Here is a tiny trained network, its code and every weight. The questions are about switching its units off for an input and a target symbol, where a switched-off unit gives its printed mean instead of its output.

import numpy as np


def w(rows, s, z=0):
    codes = np.array(rows[::2]) - 128.0
    scale = np.full(codes.shape[1], s)
    scale[-1] = z or s
    return codes * scale


def norm(h):
    return h / np.sqrt((h * h).mean(-1, keepdims=True) + 1e-5)


def f(y):
    return y / 2 * (1 + np.tanh(0.7978845608 * (y + 0.044715 * y**3)))


def softmax(a):
    e = np.exp(a - a.max(-1, keepdims=True))
    return e / e.sum(-1, keepdims=True)


def log_softmax(a):
    a = a - a.max(-1, keepdims=True)
    return a - np.log(np.exp(a).sum(-1, keepdims=True))


def net(x, mask):
    ids = ['ΛΨαβεζθμξπτφω'.index(c) for c in x.split()]
    T = len(ids)
    res = E[ids] + P[:T]
    r = norm(res)
    for j in range(3):
        rows = slice(2 * j, 2 * j + 2)
        q, k, v = (r @ M[0][rows].T for M in (Q, K, V))
        z = softmax(np.where(np.tri(T) > 0, q @ k.T / 2**0.5, -1e9)) @ v
        o = O[0][rows]
        res = res + np.where(mask[j], z, o[:, -1]) @ o[:, :-1]
    y = f(norm(res) @ A[0][:, :-1].T + A[0][:, -1])
    res = res + np.where(mask[3:7], y, B[0][:, -1]) @ B[0][:, :-1]
    return log_softmax(norm(res)[-1] @ U[:, :-1].T + U[:, -1])


Q, K, V, O, A, B = {}, {}, {}, {}, {}, {}
E = w([
[190,64,136,96,102,60],'Λ',
[110,79,119,202,144,176],'Ψ',
[70,115,152,153,196,47],'α',
[23,113,100,123,88,74],'β',
[88,81,161,123,100,165],'ε',
[104,74,151,58,132,108],'ζ',
[195,253,139,4,50,193],'θ',
[100,181,187,111,180,104],'μ',
[30,156,173,170,137,100],'ξ',
[111,107,159,145,186,158],'π',
[144,156,80,85,180,83],'τ',
[103,72,65,166,163,188],'φ',
[90,142,98,168,115,123],'ω',
],0.02)
P = w([
[94,78,2,182,61,235],'0',
[104,95,36,163,77,186],'1',
[117,108,65,155,82,147],'2',
[135,117,96,150,78,118],'3',
[149,115,109,149,61,82],'4',
[174,125,141,135,52,45],'5',
[180,118,153,118,58,34],'6',
],0.0061)
Q[0] = w([
[111,79,118,217,169,92],'h1',
[213,97,147,112,51,157],'h1',
[146,149,115,218,170,164],'h2',
[6,123,168,46,62,66],'h2',
[102,89,62,138,142,158],'h3',
[254,126,180,143,176,152],'h3',
],0.0095)
K[0] = w([
[142,161,50,98,172,87],'h1',
[72,92,162,165,97,200],'h1',
[121,138,192,194,147,165],'h2',
[125,138,86,104,164,78],'h2',
[133,94,90,122,127,170],'h3',
[154,108,200,163,146,254],'h3',
],0.013)
V[0] = w([
[82,175,229,219,29,208],'h1',
[116,85,175,209,121,179],'h1',
[100,35,253,149,63,176],'h2',
[191,215,97,247,159,175],'h2',
[99,170,38,112,240,211],'h3',
[155,128,203,132,110,169],'h3',
],0.0049)
O[0] = w([
[39,191,145,130,144,168,62],'h1',
[115,143,139,174,191,143,114],'h1',
[65,188,159,71,130,161,124],'h2',
[134,152,122,177,128,110,7],'h2',
[222,141,194,35,104,2,200],'h3',
[102,115,219,134,62,129,61],'h3',
],0.0062,0.0021)
A[0] = w([
[206,124,109,97,90,29,147],'n1',
[165,156,100,220,63,215,252],'n2',
[103,150,110,6,87,85,87],'n3',
[145,121,135,168,157,164,24],'n4',
],0.011,0.0036)
B[0] = w([
[200,77,254,194,28,40,253],'n1',
[195,196,171,91,119,82,192],'n2',
[153,41,160,81,125,140,215],'n3',
[100,37,202,185,195,179,118],'n4',
],0.0089,0.0062)
U = w([
[147,119,124,125,112,128,21],'Λ',
[185,171,123,25,55,176,87],'Ψ',
[144,25,151,8,123,177,15],'α',
[147,225,88,149,85,84,147],'β',
[101,101,103,186,199,8,2],'ε',
[192,80,136,121,51,87,180],'ζ',
[171,152,193,239,93,151,141],'θ',
[111,160,152,41,161,79,204],'μ',
[98,47,187,163,198,158,123],'ξ',
[67,106,79,88,87,99,206],'π',
[42,178,144,219,98,111,86],'τ',
[86,132,188,125,33,214,123],'φ',
[179,125,68,98,183,133,237],'ω',
],0.012,0.0052)

Each question gives the input, a string of symbols that net reads in full, and the target symbol t.
The units are the heads (2 rows each of Q, K, V and O) and the neurons (one row each of A and B). Each row of codes is followed by its name. A weight is (code - 128) times the scale printed after its matrix; where a second scale follows, it is the last column's (O, A, B and U).
mask holds one flag per unit, heads first, then neurons. A switched-off unit (its flag False) gives its mean, the last column of its rows in O or B, instead of its output. The means were averaged over made-up inputs and are rounded, as every weight is.
A unit's drop is (log p(t) with every unit on - log p(t) with that unit switched off) / (log p(t) with every unit on - log p(t) with every unit switched off).
The circuit of an input: a set's keep is (log p(t) with only the set's units on - log p(t) with every unit switched off) / (log p(t) with every unit on - log p(t) with every unit switched off). Starting from all 7 units, units are removed one at a time, each time the one whose removal leaves the highest keep (on an exact tie, the one counted first), for as long as the keep stays at least 0.8.
circuit, biggest first: the units of the circuit, biggest drop first
most important unit: the unit with the biggest drop
heads that matter: for each layer, one digit per head in row order, 1 if its drop is at least 0.15 and else 0, layers parted by /
drop of u: that unit's drop, to one decimal
input π Ψ φ, target ω: circuit, biggest first : (n1 n2)
input π Λ Λ μ μ μ ζ, target α: most important unit : h3
input β π ξ φ μ β ε, target φ: heads that matter : 101
input τ φ π, target ζ: heads that matter : 101
input π μ μ π, target μ: circuit, biggest first : (h3 n1 h2)
input φ π μ μ ω π, target μ: heads that matter : 111
input φ ω τ θ, target ζ: circuit, biggest first : (h2 n1)
input π β π ζ, target α: heads that matter : 000
input μ Λ Ψ α π ξ, target τ: heads that matter : 001
input ζ Ψ μ μ μ π, target ξ: circuit, biggest first : (n1 n2)
input ζ Λ ω φ μ β, target π: drop of h3 : 1.2
input Ψ β π Λ Λ β ω, target β: drop of h3 : 1.1
input μ μ μ θ Λ β, target π: drop of h3 : 1.1
input φ ε ε, target φ: most important unit : h1
